Below is a small trained network, with its code and all its weights. Each question gives an input and a class and asks what happens when units are switched off, that is, made to give their printed mean instead of their output.

import numpy as np


def w(rows, s, z=0):
    codes = np.array(rows[::2]) - 128.0
    scale = np.full(codes.shape[1], s)
    scale[-1] = z or s
    return codes * scale


def norm(h):
    return h / np.sqrt((h * h).mean(-1, keepdims=True) + 1e-5)


def f(y):
    return np.maximum(y, 0)


def log_softmax(a):
    a = a - a.max(-1, keepdims=True)
    return a - np.log(np.exp(a).sum(-1, keepdims=True))


def net(x, mask):
    res = np.array(x, float).reshape(1, 3) / 4 @ E
    u = 0
    for l in range(3):
        y = f(norm(res) @ A[l][:, :-1].T + A[l][:, -1])
        res = res + np.where(mask[u : u + 10], y, B[l][:, -1]) @ B[l][:, :-1]
        u += 10
    return log_softmax(norm(res)[-1] @ U[:, :-1].T + U[:, -1])


A, B = {}, {}
E = w([
[83,63,109,210,223,48,212,160],'x0',
[37,36,70,158,67,141,104,8],'x1',
[188,200,73,160,73,86,249,51],'x2',
],0.0012)
A[0] = w([
[7,50,28,162,79,66,130,27,78],'L0N1',
[207,137,60,1,26,211,35,63,68],'L0N2',
[182,128,70,16,51,193,46,74,79],'L0N3',
[79,33,228,41,172,166,10,218,252],'L0N4',
[71,20,99,237,191,7,218,122,216],'L0N5',
[225,139,93,4,59,206,39,101,8],'L0N6',
[128,128,128,128,128,128,128,128,127],'L0N7',
[251,217,225,59,188,131,157,251,245],'L0N8',
[130,125,125,122,133,127,126,132,115],'L0N9',
[129,129,129,126,128,129,127,129,123],'L0N10',
],0.00083,0.0016)
B[0] = w([
[182,121,134,170,145,189,116,104,167],'L0N1',
[58,189,179,178,115,130,139,136,168],'L0N2',
[74,175,170,182,117,124,138,137,160],'L0N3',
[161,188,4,106,130,78,163,72,252],'L0N4',
[70,245,164,135,77,186,85,105,231],'L0N5',
[79,196,176,148,95,149,114,139,145],'L0N6',
[128,128,128,128,128,128,128,128,128],'L0N7',
[131,77,94,210,105,193,102,40,247],'L0N8',
[125,136,133,130,125,135,125,127,128],'L0N9',
[125,131,130,129,128,128,128,127,128],'L0N10',
],0.0019,0.0021)
A[1] = w([
[85,77,190,93,148,158,40,194,60],'L1N1',
[125,123,135,128,128,127,125,132,119],'L1N2',
[219,178,172,96,154,124,154,250,29],'L1N3',
[89,50,198,86,149,133,60,196,24],'L1N4',
[78,52,163,105,156,146,47,183,72],'L1N5',
[98,171,49,201,126,151,128,66,247],'L1N6',
[202,164,164,109,158,111,164,245,39],'L1N7',
[117,121,101,117,125,106,129,123,126],'L1N8',
[130,126,130,128,127,127,127,129,121],'L1N9',
[149,135,149,167,107,136,157,108,125],'L1N10',
],0.0023,0.0015)
B[1] = w([
[151,183,19,84,145,88,167,98,158],'L1N1',
[129,130,126,124,126,127,129,129,128],'L1N2',
[183,31,194,215,170,184,78,25,163],'L1N3',
[150,159,3,79,181,64,172,117,146],'L1N4',
[176,186,16,70,163,82,165,112,162],'L1N5',
[186,104,185,51,153,141,88,205,254],'L1N6',
[178,62,189,198,157,184,74,36,158],'L1N7',
[155,126,140,140,141,144,124,129,136],'L1N8',
[126,128,126,128,128,127,127,125,128],'L1N9',
[128,124,89,72,167,123,80,139,156],'L1N10',
],0.0022,0.0035)
A[2] = w([
[212,166,151,127,71,123,206,78,97],'L2N1',
[45,92,144,184,161,79,183,195,23],'L2N2',
[86,93,150,147,153,73,175,176,75],'L2N3',
[185,174,58,121,64,61,252,75,11],'L2N4',
[74,34,72,108,54,151,105,37,47],'L2N5',
[53,71,141,231,210,39,213,191,149],'L2N6',
[77,34,85,124,75,137,116,59,27],'L2N7',
[112,99,123,138,110,132,124,103,58],'L2N8',
[73,19,100,144,82,133,122,68,9],'L2N9',
[207,127,166,42,154,158,67,171,219],'L2N10',
],0.0026,0.0012)
B[2] = w([
[57,88,81,103,193,119,62,150,202],'L2N1',
[122,159,140,60,42,145,114,123,159],'L2N2',
[120,134,148,84,60,143,125,117,151],'L2N3',
[76,100,45,78,219,107,59,168,184],'L2N4',
[194,154,183,176,191,123,175,170,190],'L2N5',
[124,199,167,41,3,199,63,87,212],'L2N6',
[201,151,177,172,190,125,160,155,169],'L2N7',
[146,135,145,132,143,131,120,141,135],'L2N8',
[205,136,178,179,188,147,129,118,161],'L2N9',
[68,81,149,150,116,78,207,131,254],'L2N10',
],0.0029)
U = w([
[211,111,182,203,190,155,125,100,167],'0',
[100,134,2,82,182,95,102,133,176],'1',
[102,190,171,86,18,168,95,109,160],'2',
[70,50,170,129,103,76,199,185,116],'3',
[108,119,62,224,46,100,148,142,49],'4',
[106,124,73,213,65,102,167,139,3],'5',
[108,122,64,217,51,100,159,141,26],'6',
],0.0097,0.0056)

Each question gives the input, the list of numbers given to net, and the class t.
The units are the neurons (one row each of A and B). Each row of codes is followed by its name. A weight is (code - 128) times the scale printed after its matrix; where a second scale follows, it is the last column's (A, B and U).
mask holds one flag per neuron, layer by layer. A switched-off neuron (its flag False) gives its mean, the last column of its row in B, instead of its output. The means were averaged over made-up inputs and are rounded, as every weight is.
A unit's drop is (log p(t) with every unit on - log p(t) with that unit switched off) / (log p(t) with every unit on - log p(t) with every unit switched off).
The circuit of an input: a set's keep is (log p(t) with only the set's units on - log p(t) with every unit switched off) / (log p(t) with every unit on - log p(t) with every unit switched off). Starting from the 12 units with the biggest drops (on a tie, the unit counted first), units are removed one at a time, each time the one whose removal leaves the highest keep (on an exact tie, the one counted first), for as long as the keep stays at least 0.8.
units of the circuit, in order: the units of the circuit, biggest drop first
most important unit: the unit with the biggest drop
top k neurons: the k neurons with the biggest drops, biggest first
k most important neurons of layer l: the k neurons of layer l with the biggest drops, biggest first
drop of u: that unit's drop, to one decimal
input [5,-1,-6], class 1: units of the circuit, in order : [L1N5 L1N1]
input [7,-4,-2], class 2: units of the circuit, in order : [L2N6]
input [-7,3,7], class 1: units of the circuit, in order : [L2N4 L2N1]
input [-3,6,6], class 0: units of the circuit, in order : [L2N5 L2N7]
input [6,1,6], class 1: top 2 neurons : [L2N4 L2N1]
input [-5,5,3], class 0: units of the circuit, in order : [L2N5 L2N6]
input [7,6,3], class 2: top 2 neurons : [L2N6 L0N8]
input [0,1,3], class 3: units of the circuit, in order : [L1N6 L0N4 L2N10]
input [-5,5,2], class 0: 2 most important neurons of layer 2 : [L2N5 L2N6]
input [2,5,5], class 0: top 3 neurons : [L0N4 L2N5 L1N5]
input [-3,1,-2], class 3: top 4 neurons : [L2N10 L2N6 L0N5 L1N6]
input [-3,-3,1], class 3: 2 most important neurons of layer 0 : [L0N8 L0N5]
input [-5,1,-6], class 1: top 2 neurons : [L2N6 L0N5]
input [6,-1,-8], class 1: most important unit : L1N5
input [6,5,-2], class 2: 2 most important neurons of layer 1 : [L1N3 L1N7]
input [6,-4,6], class 1: 2 most important neurons of layer 2 : [L2N4 L2N1]
input [-2,0,-3], class 3: top 3 neurons : [L0N4 L2N10 L2N6]
input [-1,2,-1], class 3: top 2 neurons : [L2N10 L1N6]
input [1,0,3], class 3: top 2 neurons : [L1N6 L0N4]
input [-1,2,0], class 3: top neuron : [L2N10]
input [-3,-2,2], class 3: top 3 neurons : [L2N10 L2N6 L0N5]
input [2,0,1], class 3: drop of L2N10 : 0.1
input [4,2,5], class 1: drop of L1N5 : 0.0
input [-5,-2,-7], class 1: drop of L2N6 : 0.1
input [5,4,0], class 2: top 2 neurons : [L0N8 L2N6]
